cols: F B Z T K Y Q
[113 123 131 124 133 132 129] -> q_418
[113 123 131 124 203 178 232] -> q_357
[201 123 131 124 133 132 129] -> q_73
[113 123 131 124 133 132 134] -> q_29
col: [129 232 129] : Q
col: [132 178] : Y
col: [133 133] : K
find: [113 123 131 124 203 178 232] : q_357
find: [113 123 131 124 133 132 129] : q_418
find: [113 123 131 124 133 132 134] : q_29

cols: W A D G H V P
[116 101 179 158 177  97 103] = q_548
[150 205 175 173 178 134 137] = q_545
[173 162  97 160 120 175 128] = q_969
[122 104 116 115 155 156 127] = q_42
[181 145 106 115 207 178  90] = q_566
[104 117 132 119 107  86 112] = q_730
[ 58 125 150 186  63 121 142] = q_218
[102 211  96 119  93 121 150] = q_246
col: [ 86 121] : V
col: [175  97 116 106 132 150  96] : D

cols: S L R J U E C M X
[ 24 152 148 111 171  95 139 115 139]  q_873
[140 153 147 112 101  73  74 107  95]  q_234
[155 102 134 125 139 158 147 157 121]  q_63
col: [111 112] : J
col: [139  95] : X
col: [101 139] : U
col: [107 157] : M
col: [112 125] : J
col: [152 153] : L

cols: buze Sape kaveb misi Depa tepi
[124 117 102 127 208 208] = q_20
[144  98 138 152 178  97] = q_572
[134 147 146  76 129  98] = q_893
[179  77  99 136 184 100] = q_726
[217 161 136 222 109  92] = q_83
col: [134 179 217] : buze
col: [ 98 100] : tepi
col: [179 217] : buze

cols: pesad katek sima veru suso Viti Sodo vuma luzib
[ 99  88 161 181 124 130 165 219  72]  q_240
[142 167 109 121 122 172 145 120 115]  q_768
[179 104 174 125 115 124 122 135 148]  q_340
[110 108 152 135 114 132 113 133 138]  q_110
[105 171 123 127 165 149 156 100 131]  q_375
col: [ 99 142] : pesad
col: [133 100] : vuma
col: [181 121 125 135] : veru
col: [145 122 113] : Sodo

cols: taz Suri Besi Led Toziv Ris Losan Nor
[177 134 101 185  83 133 101 138] = q_723
[158 152 133  99 107 172 129 124] = q_345
[135  33 143 142 154 175  85 145] = q_447
col: [101 133] : Besi
col: [ 83 107] : Toziv
col: [158 135] : taz
col: [134 152] : Suri

cols: fir Div gumin zuza numu luzu Soder Fet gov vufu
[124  86 150 108 131 159 143 142 135 136] : q_525
[121 205 120 132  83 128 103 106  96 111] : q_818
[170  90 138 126 139 118 122 161 119 117] : q_394
[104 108 124 125 131 128 152 161 131 154] : q_80
[101 143 134 108 147 157 127 117 155 102] : q_931
[124 174 122 104  99 109 122  95 116 126] : q_927
[186 178 128 125 214 118 157 109 108 156] : q_383
[163 147 152 124 154 128 189 152 147 102] : q_954
col: [138 124 134] : gumin
col: [106 161 161 117] : Fet
col: [135  96 119 131 155 116 108] : gov

cols: losuk dat rigob lagim
[139 122 195  51] -> q_532
[120 209  88 147] -> q_962
[ 63 176 109 113] -> q_856
[129 144 109 156] -> q_25
[137 126 142 147] -> q_614
[168 100 118  94] -> q_295
[156  48  93 188] -> q_530
[158 103  72 182] -> q_626
[168 104 164 127] -> q_371
col: [137 168 156 158 168] : losuk
col: [ 51 147 113 156 147  94] : lagim
col: [109 109] : rigob
col: [144 126] : dat

cols: tunif kezud Govez Rosi
[116 102 167  83] -> q_498
[ 50 163 151 188] -> q_631
[164 173 156 117] -> q_891
[155 152 118 121] -> q_459
[148  95 123  86] -> q_759
[136 178 221 121] -> q_947
[125 106 158 191] -> q_150
[165 152 191 127] -> q_92
[125 183 128  95] -> q_663
[ 91 136 132 154] -> q_485
[121 132 134 110] -> q_716
[117  94 191 153] -> q_975
col: [191 128 132 134 191] : Govez
col: [164 155] : tunif

cols: met pota puzes fopof
[173 162 155  75] : q_816
[125 133 164 162] : q_889
[136 137 150 169] : q_327
[120 127 169 148] : q_973
[136 137 148 169] : q_474
[165 140 140  82] : q_304
[120 106 169 148] : q_836
[163 117 169 125] : q_895
[169 120 140 108] : q_433
[152 112 206 181] : q_111
[138 144 171 154] : q_949
col: [155 164 150 169] : puzes
col: [162 169] : fopof
col: [125 136 120 136 165] : met

cols: sefep Rotuk zef Ture
[214 118  93 226] -> q_162
[105 139 156 111] -> q_700
[173  96  67 157] -> q_817
col: [214 105] : sefep
col: [139  96] : Rotuk
col: [111 157] : Ture

cols: Feb viro larob Vev Geg Suzom demum biv sanu
[104 136  81 224 153 156 176  88 103] -> q_894
[ 95 156  84 227 148 153 168  90 118] -> q_318
[190  65 183  94  99 153 122 189 122] -> q_68
[157  52 149 176 119 120 176  49 128] -> q_905
[111  85 139 189 117 110 157  29 153] -> q_521
col: [183 149] : larob
col: [227  94] : Vev
col: [ 90 189  49  29] : biv

cols: bos fuzeg batep kosa nomo
[157 107 171  63  48] -> q_43
[142 160 195 108  58] -> q_713
[157 107 171  69  78] -> q_695
col: [ 63 108] : kosa
col: [160 107] : fuzeg
col: [48 58] : nomo
col: [58 78] : nomo

cols: sudu vabef Nelo gepo fof
[152  62 123  96  53]  q_890
[113 195 121 163 201]  q_799
[121 137  27 134  90]  q_214
[167  65  98 110  60]  q_366
[193  54 132 118  79]  q_674
[ 67 146  57 108  83]  q_564
[ 99 196  79 158 180]  q_372
[ 97 120 226 100 130]  q_778
[ 82 196  82 153 175]  q_810
[153  62 129  98  55]  q_688
[ 70 163 202  78  51]  q_454
[ 70 163 202 118 166]  q_625
col: [90 60] : fof
col: [193  67  99  97  82 153  70  70] : sudu
col: [ 54 146] : vabef
col: [132  57  79 226  82] : Nelo
col: [ 53 201  90  60  79  83 180 130 175  55] : fof
col: [180 130 175  55] : fof

cols: goza Tib Vid Zeseb
[161 186 178 188] = q_55
[165 176 191 182] = q_570
[159 206 157 189] = q_918
[201 160 210 175] = q_563
[174 182 181 184] = q_8
[179 186 178 188] = q_846
[177 135 181 151] = q_576
col: [186 176 206] : Tib
col: [161 165] : goza
col: [191 157 210] : Vid
col: [186 176 206 160 182 186] : Tib

cols: vadif vuru kub sikor metad nibek zeket zased gutu
[140 125 142 155 114 123 129 113 139] = q_334
[ 93 146  91 108 168 148 144 163 100] = q_518
[224  57 226 121  27 108 142  34 217] = q_414
[140 125 142 155 229 150 117 222  39] = q_335
[ 79 168  78 141 179 143 127 173  84] = q_344
col: [155 108] : sikor
col: [125 168] : vuru
col: [144 142] : zeket
col: [114 168  27] : metad

cols: ruf Sefit refa mosif laf dil leb dud guril
[109  60 230  27 144 142  75 127 228] : q_960
[109  60 230  27 144 123  31  71 228] : q_330
[109  60 230  27 144 142  31 127 228] : q_871
[204 185 225  72 173 133  40 172 234] : q_445
col: [230 230 225] : refa
find: [109  60 230  27 144 142  75 127 228] : q_960

cols: puz gunib kezu Fule vav der puv tek zineb lag
[150 191 170 131 180 161 114 137 207 137] : q_943
[156 186 179 131 177 165 158 112 214 168] : q_448
[156 186 179 131 177 165 158 112 214 170] : q_505
[ 96  80  87 116  95 102 125 122  46 104] : q_559
[134  56  83 135  51  65 142 129  45 107] : q_644
col: [165 102] : der
col: [207 214] : zineb
col: [214 214  46  45] : zineb
col: [207 214 214  46] : zineb

cols: mepu fomak Mufe vur peve bisi Kope sug
[ 43  40  44  42 214  44 208 205]  q_630
[213 218 211 211 221  40 218 214]  q_519
[213 216 211 211 221  40 218 214]  q_779
[43 40 44 42 39 42 37 38]  q_387
[42 45 38 39 43 43 41 39]  q_412
[166 210 222 211 214  38 211 208]  q_436
col: [43 42] : mepu
col: [ 40 218 216] : fomak

cols: pusog Nif risu buvol
[132 118 142 147] -> q_560
[134 137 109 147] -> q_886
[132 118 188 147] -> q_35
[134 137 108 147] -> q_269
[134 198 108 147] -> q_309
col: [134 132 134 134] : pusog
find: [134 198 108 147] : q_309
find: [132 118 188 147] : q_35
find: [134 137 108 147] : q_269
find: [132 118 142 147] : q_560
col: [132 134 132 134] : pusog
col: [137 118 137] : Nif

cols: peb mak vubef Nemen
[ 45  33 130  43]  q_550
[158  71 147  76]  q_182
[105 176 187 189]  q_411
[ 42 114 228 127]  q_982
[201 235  70 111]  q_106
[125  99 194 137]  q_862
[204 200  92 213]  q_85
[118  91 143 222]  q_933
[199 213  28  25]  q_522
[ 44 110  46 199]  q_99
[164 165 102 157]  q_408
[ 56 151  51 172]  q_196
col: [222  25 199 157] : Nemen
col: [204 118] : peb
col: [187 228  70 194  92 143  28  46 102] : vubef
col: [ 76 189 127 111 137 213] : Nemen
col: [111 137 213 222] : Nemen
col: [ 45 158 105  42 201] : peb

cols: furis seda kap levot
[204 192  78  87] -> q_450
[204 211  67  65] -> q_540
[199 153 101 121] -> q_272
[ 51  53 175 160] -> q_961
col: [ 65 121] : levot
col: [ 67 101] : kap
col: [192 211] : seda
col: [192 211 153] : seda
col: [ 87  65 121] : levot
col: [211 153] : seda

cols: vek ral delor reta
[129 154  69  66]  q_910
[ 92 159 124  48]  q_117
[129 147  90  77]  q_842
[152 150  86  92]  q_140
[138 177 120  87]  q_725
[182 178 143  97]  q_991
[150 154 114  93]  q_953
[183 173 153  86]  q_628
[221 192 133  94]  q_507
[205 156 115 130]  q_495
[211 176 182 178]  q_945
[189 192 138 113]  q_808
col: [129 152] : vek
col: [ 87  97  93  86  94 130 178 113] : reta
col: [192 156 176] : ral

cols: Mit kove Noko ruk zovab toso vimu
[175 180 116 125 130 200 127] = q_555
[169 181  89 101 108 213  94] = q_767
[153 142 235 224 216 110 226] = q_792
[169 181  89 101 108 213  97] = q_237
[155 149 218 202 198 120 214] = q_169
[175 186  92 103 111 219 101] = q_940
[ 94  94 106  76  81  74 107] = q_61
[153 142 235 224 216 110 228] = q_91
col: [235  89] : Noko
col: [200 213 110 213 120 219  74] : toso
col: [169 153 169 155 175  94] : Mit
col: [101 224] : ruk
col: [213 120 219  74] : toso
col: [202 103  76] : ruk
col: [218  92] : Noko

cols: mivik bapa tav Lipa Tos
[ 43 152 204 138 220]  q_835
[152 126 171  95  76]  q_292
[133 102 169  86 214]  q_597
[133 102 169  46 214]  q_584
col: [ 76 214 214] : Tos
col: [152 126] : bapa
col: [171 169] : tav
col: [152 133 133] : mivik
col: [86 46] : Lipa
col: [152 126 102] : bapa
col: [ 43 152 133] : mivik

cols: gen Fuzi boza Ros ludal
[ 97  35 125  97  72] -> q_183
[ 61  35 125  97  72] -> q_879
[ 88 141  74  79 136] -> q_568
[114 105 112  83  62] -> q_422
[114 105 112  83  32] -> q_506
[130 111 150 177  67] -> q_165
[ 61  35 125  97  98] -> q_848
[143 145 123 157 101] -> q_34
col: [32 67] : ludal
col: [79 83] : Ros
col: [125 125  74 112 112 150 125] : boza
col: [130  61 143] : gen
col: [105 105 111  35] : Fuzi
col: [ 97  61  88 114 114 130  61] : gen

cols: Nagib Somir menop ruv Zaro
[155 161 159 154 164] = q_988
[156 161 160 156 161] = q_655
[182 128 128 159 128] = q_936
[150 159 152 150 166] = q_216
[128 190 183 140 218] = q_455
[197 128 131 173 128] = q_50
[158 157 153 152 160] = q_107
[201 129 135 177 128] = q_176
col: [166 218 128] : Zaro
col: [160 128 152 183 131 153] : menop
col: [156 182 150 128 197 158 201] : Nagib

cols: veva kena mazak roran
[ 61 107  51  44] = q_888
[167 157 179 214] = q_968
[202 143 139 207] = q_771
[ 31 119 169  59] = q_794
[104 155 190 202] = q_307
[150 101  66  53] = q_241
[143 157 220 210] = q_735
col: [143 119 155] : kena
col: [139 169 190] : mazak

cols: Gegu Guri gozas lak Zire
[168 189 194 195 170] : q_473
[168 189 163 202 150] : q_402
[214 158 217 177 226] : q_415
[214 158 217 177 179] : q_462
col: [217 217] : gozas
col: [202 177] : lak
col: [168 214] : Gegu
col: [189 158 158] : Guri
col: [194 163] : gozas

cols: ninud Divis Bodub dep zuzo
[143 140 143 151 128]  q_938
[164 163  60  68 148]  q_558
[232 233  52  60 216]  q_54
[105 107 121 119 113]  q_6
[ 43  44 186 180  59]  q_855
[114 115 174 167 131]  q_428
[155 157 135 127 170]  q_807
col: [174 135] : Bodub
col: [186 174] : Bodub
col: [119 180 167] : dep
col: [148 216 113  59] : zuzo
col: [113  59 131 170] : zuzo

cols: diz nogin lera bulo dus
[218 118 150 148 137] : q_226
[127 105 106 128 142] : q_24
[183 135 110 123 165] : q_531
[114 149 143 123 113] : q_33
col: [106 110 143] : lera
col: [137 142] : dus
col: [150 106 110] : lera
col: [142 165 113] : dus
col: [105 135] : nogin
col: [148 128 123] : bulo

cols: roren Sikar zovu kar Tupu lom baz Zimes
[178 153 134  78  50  73  71 166]  q_571
[104 176 128 122 171  76 138 154]  q_651
[ 76 101 127 140 113 120 134  89]  q_815
[130 107 167 102 134 106  75 115]  q_243
[118  96 110  82  96 214 103 105]  q_203
[100 187 131 138 151  84 157 157]  q_189
col: [153 176 101 107  96] : Sikar
col: [104  76 130] : roren
col: [122 140 102  82 138] : kar
col: [134  75 103] : baz
col: [128 127 167 110] : zovu
col: [166 154  89 115 105] : Zimes
col: [ 76 120 106 214] : lom

cols: zuk vutil koma Selep
[107 110 134 182] -> q_273
[157  70 126 148] -> q_646
[156  47 105  70] -> q_323
[157  70 126  78] -> q_301
[151  65 100  79] -> q_509
[ 53 144  50 110] -> q_914
col: [107 157] : zuk
col: [47 70 65] : vutil
col: [148  70  78  79] : Selep
col: [107 157 156 157 151] : zuk
col: [157 151] : zuk
col: [ 79 110] : Selep
col: [126 100  50] : koma

cols: fif sig vefu rim begu Saf zurup niram
[ 50 149  50 107 122  33  25  53] = q_71
[131  85 160  54  38 193  82 173] = q_338
[205 211 148  42  56 194  96 178] = q_168
col: [107  54] : rim
col: [ 53 173] : niram

cols: Vok bupo tobe zovaz Kuz Zin
[160 178 154  23 105  81] = q_580
[100  99 104  29  71 105] = q_935
[159 177 153  97 107 104] = q_270
[116 107  98  62 122 173] = q_523
col: [154 104 153] : tobe
col: [160 100 159] : Vok
col: [100 159 116] : Vok
col: [107 122] : Kuz

cols: nepup dezaf sokeb pem bekaz nasog saro
[175  83 111  99  67 150  45] = q_636
[100 167  51  65  87 198 152] = q_930
[146  90 139 152 109 134  72] = q_820
[ 62 181  78 185 198 168 168] = q_76
[180  68 178 138  83  66  71] = q_149
[105 182  98  35 108 158 133] = q_65
[ 94 157 113  45 133 178 145] = q_48
[167  67 194 194 131  53 109] = q_244
[173  98  97 132  74 190  59] = q_951
[196  77 198 197 119  69  84] = q_860
col: [ 83 167  90 181  68 182 157  67  98] : dezaf
col: [ 90 181] : dezaf
col: [ 51 139  78 178  98 113 194  97] : sokeb

cols: daler govem Ran per
[143  99 156 133] = q_112
[101 134 104  88] = q_618
[101 134 104 128] = q_101
col: [134 134] : govem
col: [104 104] : Ran

cols: Dib bafu zek beg bovot Zami Lir Tem davif buv
[ 62  61 136 131 120  84  64  71 125 126] : q_996
[122  86 126 139  90 217 111 117 115 135] : q_556
[138 133 121 128  23 144 216 140 203 163] : q_705
[ 62  61 136 131 120 159  98  90 140 154] : q_831
col: [216  98] : Lir
col: [120  90  23] : bovot
col: [120  90] : bovot

